Here is a tiny trained network, its code and every weight. The questions are about switching its units off for an input and a class, where a switched-off unit gives its printed mean instead of its output.

import numpy as np


def w(rows, s, z=0):
    codes = np.array(rows[::2]) - 128.0
    scale = np.full(codes.shape[1], s)
    scale[-1] = z or s
    return codes * scale


def f(y):
    return y / 2 * (1 + np.tanh(0.7978845608 * (y + 0.044715 * y**3)))


def log_softmax(a):
    a = a - a.max(-1, keepdims=True)
    return a - np.log(np.exp(a).sum(-1, keepdims=True))


def net(x, mask):
    res = np.array(x, float).reshape(1, 6) / 4 @ E
    y = f(res @ A[0][:, :-1].T + A[0][:, -1])
    res = res + np.where(mask, y, B[0][:, -1]) @ B[0][:, :-1]
    return log_softmax(res[-1] @ U[:, :-1].T + U[:, -1])


A, B = {}, {}
E = w([
[152,228,113,172,205,125,187,248,159],'x0',
[100,142,149,161,114,70,140,41,86],'x1',
[47,100,135,71,120,124,189,202,126],'x2',
[87,227,108,109,92,178,131,117,111],'x3',
[142,136,85,93,82,124,99,233,77],'x4',
[184,151,144,143,141,205,227,95,37],'x5',
],0.011)
A[0] = w([
[141,86,134,98,64,120,56,105,161,15],'n0',
[152,112,82,152,122,79,77,255,123,253],'n1',
[88,67,90,167,136,50,184,77,134,230],'n2',
[176,113,118,87,167,157,183,200,95,207],'n3',
[151,181,117,163,169,174,200,134,127,90],'n4',
[33,170,136,153,85,145,156,91,80,192],'n5',
[219,142,119,255,180,100,128,40,152,85],'n6',
[142,125,132,155,191,147,171,142,74,80],'n7',
[146,108,179,84,98,100,115,150,32,54],'n8',
[90,70,137,11,64,115,145,92,40,131],'n9',
[149,184,112,128,95,136,135,101,106,95],'n10',
],0.0096,0.005)
B[0] = w([
[141,75,141,194,95,196,144,53,62,181],'n0',
[79,130,1,135,108,105,138,138,137,251],'n1',
[146,122,134,202,126,145,91,190,185,207],'n2',
[130,165,84,186,96,144,104,84,185,220],'n3',
[205,128,221,177,116,199,136,163,160,205],'n4',
[57,120,71,194,49,154,88,71,165,207],'n5',
[145,207,91,148,108,132,156,204,170,254],'n6',
[162,18,177,169,100,136,138,98,9,176],'n7',
[146,207,205,111,152,73,150,186,163,171],'n8',
[103,207,77,66,154,140,95,149,237,246],'n9',
[124,81,154,183,57,100,170,82,135,167],'n10',
],0.0091,0.013)
U = w([
[126,99,179,123,255,168,88,115,81,30],'0',
[123,85,50,107,109,120,132,80,26,44],'1',
[187,156,192,157,242,134,116,177,207,67],'2',
[69,175,10,126,97,143,117,184,207,237],'3',
[168,115,170,54,192,108,137,107,125,4],'4',
[172,98,115,184,60,226,90,20,125,171],'5',
[104,126,178,41,141,124,149,124,59,31],'6',
[138,112,192,55,176,154,79,103,19,19],'7',
],0.0094,0.0034)

Each question gives the input, the list of numbers given to net, and the class t.
The units are the neurons (one row each of A and B). Each row of codes is followed by its name. A weight is (code - 128) times the scale printed after its matrix; where a second scale follows, it is the last column's (A, B and U).
mask holds one flag per neuron, in row order. A switched-off neuron (its flag False) gives its mean, the last column of its row in B, instead of its output. The means were averaged over made-up inputs and are rounded, as every weight is.
A unit's drop is (log p(t) with every unit on - log p(t) with that unit switched off) / (log p(t) with every unit on - log p(t) with every unit switched off).
The circuit of an input: a set's keep is (log p(t) with only the set's units on - log p(t) with every unit switched off) / (log p(t) with every unit on - log p(t) with every unit switched off). Starting from all 11 units, units are removed one at a time, each time the one whose removal leaves the highest keep (on an exact tie, the one counted first), for as long as the keep stays at least 0.8.
circuit, biggest first: the units of the circuit, biggest drop first
k most important neurons: the k neurons with the biggest drops, biggest first
drop when u is switched off: that unit's drop, to one decimal
input [-7,3,2,-4,-8,7], class 3: most important neuron : (n9)
input [-7,-4,2,5,-4,-2], class 5: 4 most important neurons : (n0 n6 n1 n8)
input [3,-5,-5,-1,7,6], class 5: 2 most important neurons : (n7 n9)
input [2,-8,-7,7,8,4], class 5: 3 most important neurons : (n9 n6 n4)
input [-8,4,-6,2,-1,8], class 3: circuit, biggest first : (n9 n6)
input [8,7,-2,-3,2,2], class 2: 2 most important neurons : (n4 n5)
input [-8,7,0,-4,7,-1], class 3: 2 most important neurons : (n9 n8)
input [2,-2,3,2,-7,-1], class 2: circuit, biggest first : (n1 n3)
input [-8,-7,-4,-8,6,7], class 3: 3 most important neurons : (n9 n8 n4)
input [-4,-5,-2,6,-4,0], class 5: 2 most important neurons : (n6 n1)
input [-1,5,-1,3,-7,2], class 3: 4 most important neurons : (n6 n0 n7 n2)
input [-1,-2,-7,5,2,-1], class 5: 2 most important neurons : (n9 n1)
input [-5,-3,-5,-6,8,6], class 3: 3 most important neurons : (n9 n8 n4)
input [-7,-8,4,-4,-7,-8], class 5: circuit, biggest first : (n0)
input [2,6,-6,-5,-6,6], class 2: drop when n6 is switched off : 0.8
input [-7,0,-3,-4,4,8], class 2: drop when n8 is switched off : 0.4
input [6,6,3,1,-5,-2], class 2: drop when n1 is switched off : 0.6
